Questions about the grid below.
1) Find the entry directly above 30.
2) Find the entry just left of -44.
3) Find the entry just right of the largest entry.
4) Find the entry just left of 25.
5) Find the last entry, reading row by row.
6) Find the entry in the bottom-left corner.
7) Find the entry directly below -60.
8) Find the first entry of the smallest entry's row.
[[-15 -39 -57  13 -36 -30  48  17  24  -6 -13 -24]
 [ 19 -14   9  45  45   0   9  35 -42  60  20 -26]
 [  2 -24 -22  31 -24 -14  42  24 -16  20  19 -45]
 [ 29 -60 -54  11  21  26  11 -20  -3  38   1  22]
 [-18  31  16  -9   6 -33  -2  30  10  -6 -37  12]
 [-13 -41 -57   4  19  28 -43 -44  43  20 -31   1]
 [-41  34  13  23  -6  -1 -21   0  25 -15 -29 -42]]
1) -20
2) -43
3) 20
4) 0
5) -42
6) -41
7) 31
8) 29

Questions about the grid below.
1) The smallest entry?
2) The entry just right of 14?
[[63, 43, 74, 48, 65, 27, 47, 30, 67, 82, 55, 43, 90, 49, 35, 23], [57, 63, 48, 68, 60, 75, 22, 41, 60, 47, 71, 65, 21, 25, 5, 34], [65, 45, 81, 52, 64, 27, 47, 29, 70, 82, 56, 42, 86, 49, 35, 26], [46, 63, 47, 64, 52, 80, 28, 32, 59, 33, 66, 62, 26, 28, 14, 45], [61, 46, 69, 55, 63, 35, 39, 39, 78, 73, 63, 38, 92, 48, 25, 31], [47, 63, 46, 65, 54, 75, 32, 36, 54, 34, 68, 57, 22, 30, 16, 50], [64, 45, 80, 47, 64, 24, 44, 29, 64, 82, 55, 42, 89, 43, 38, 24], [62, 44, 78, 51, 64, 25, 44, 28, 65, 84, 56, 40, 89, 47, 35, 23], [64, 46, 66, 54, 57, 32, 40, 39, 76, 72, 61, 41, 92, 48, 26, 26], [64, 47, 78, 49, 63, 27, 47, 30, 66, 82, 55, 45, 92, 46, 33, 23], [58, 59, 52, 71, 64, 75, 21, 37, 60, 44, 70, 63, 23, 22, 6, 36]]
1) 5
2) 45

[[ 22 -35  13   6  21   1   7 -11  -1  19  -7]
 [-46 -29  12 -17 -38  34  16 -10  32  -8 -25]
 [-40  20 -10  -7 -48 -70 -12 -45 -25 -77 -19]
 [ 64  11  19 -32  42  54  48  73  24   8  75]]
The first entry in the row that holds the smallest entry is -40
Read off the entry in the top-right corner.
-7
Read off the 4th entry, reading row by row.
6
The bottom-right entry: 75
Read off the entry in the bottom-left corner.
64
The entry just right of 16 -> -10
Read off the entry just left of -8.
32
The fourth-last entry, reading row by row is 73
Read off the entry directly below -17.
-7
The 3rd entry on the main diagonal: -10
The 2nd entry on the main diagonal: -29
Read off the entry just right of -45.
-25
Read off the entry just left of the largest entry.
8
The 1st entry, reading row by row -> 22
The entry just left of 42: -32
The 2nd entry, reading row by row is -35
Read off the second smallest entry.
-70
Read off the smallest entry.
-77

A = [ 24 -58  21  51 -18  30 -16 -58  75   9   5 -30  41]
The 3rd entry from the end is 5
Give the 3rd entry from the left.
Answer: 21
Give the 1st entry from the right.
Answer: 41
Give the entry just left of 9.
Answer: 75
Give the entry just left of 41.
Answer: -30

Questions about the row below.
1) Find the entry just right of 6611.
2) Find the maximum.
3) Find the first entry.
4) Find the second largest entry.
5) Find the 3rd entry from the left.
6) Find the third entry from the right.
4694,6428,4166,5476,5529,6814,6611,6796,9327,5485,6583,4964,5956,1408
1) 6796
2) 9327
3) 4694
4) 6814
5) 4166
6) 4964

Questions about the grid below. Rows and columns are numbered from 1.
1) Report the entry in row 1 and column 3.
2) Report the entry just left of the centre entry.
3) Report the entry in row 2 and column 2.
4) Report the entry directly above the largest entry.
5) Report the top-left entry.
6) Report the entry in row 3 and column 1.
7) Report the entry in the bottom-left corner.
8) Report the bottom-right entry.
array([[ 10,  -3,  -3, -20,  10,  18,  36],
       [ 11,  -7,  -2, -22,  13,  23,  25],
       [ 10,  -1,  -2, -31,  12,  20,  40],
       [ 12,  -5,   0, -23,  16,  20,  28],
       [ -6, -16,  21,  -7,  -1, -14,  23],
       [ 10,  -6,   0, -22,  17,  19,  32],
       [  6,  -6,  -4, -30,  12,  22,  37],
       [ 12,  -6,   4, -24,  16,  18,  30],
       [  4,  -3,  -4, -31,  10,  15,  37]])
1) -3
2) 21
3) -7
4) 25
5) 10
6) 10
7) 4
8) 37

x = (-66, -53, -8, 10, 33, -61, -17, 33, -3, -1, -28, 7)
The third entry from the left: -8
What is the fifth entry? 33
What is the entry just right of the smallest entry? -53
What is the last entry? 7
The 1st entry -> -66
The entry just right of -1: -28
The third entry from the right -> -1

Questions about the array below. Indices start at 1.
1) Give the entry just left of -17.
2) Give the entry directly below -37.
3) Give the entry in the top-right corner.
4) Give the entry directly below the smallest entry.
5) Give the entry in row 1 and column 3.
6) Give the entry in row 1 and column 1.
7) Give the entry directly above the largest entry.
8) Give the entry directly below -27.
[[-34 -40 -13   7]
 [ 23 -17 -62 -54]
 [-19 -27 -28 -18]
 [-37 -13  43  55]
 [ 28  23  -7 -15]]
1) 23
2) 28
3) 7
4) -28
5) -13
6) -34
7) -18
8) -13

W = -105.111,-67.968,-50.505,141.032,-7.320
The third entry from the right?
Answer: -50.505
The second smallest entry: -67.968
The entry just right of 141.032: -7.320
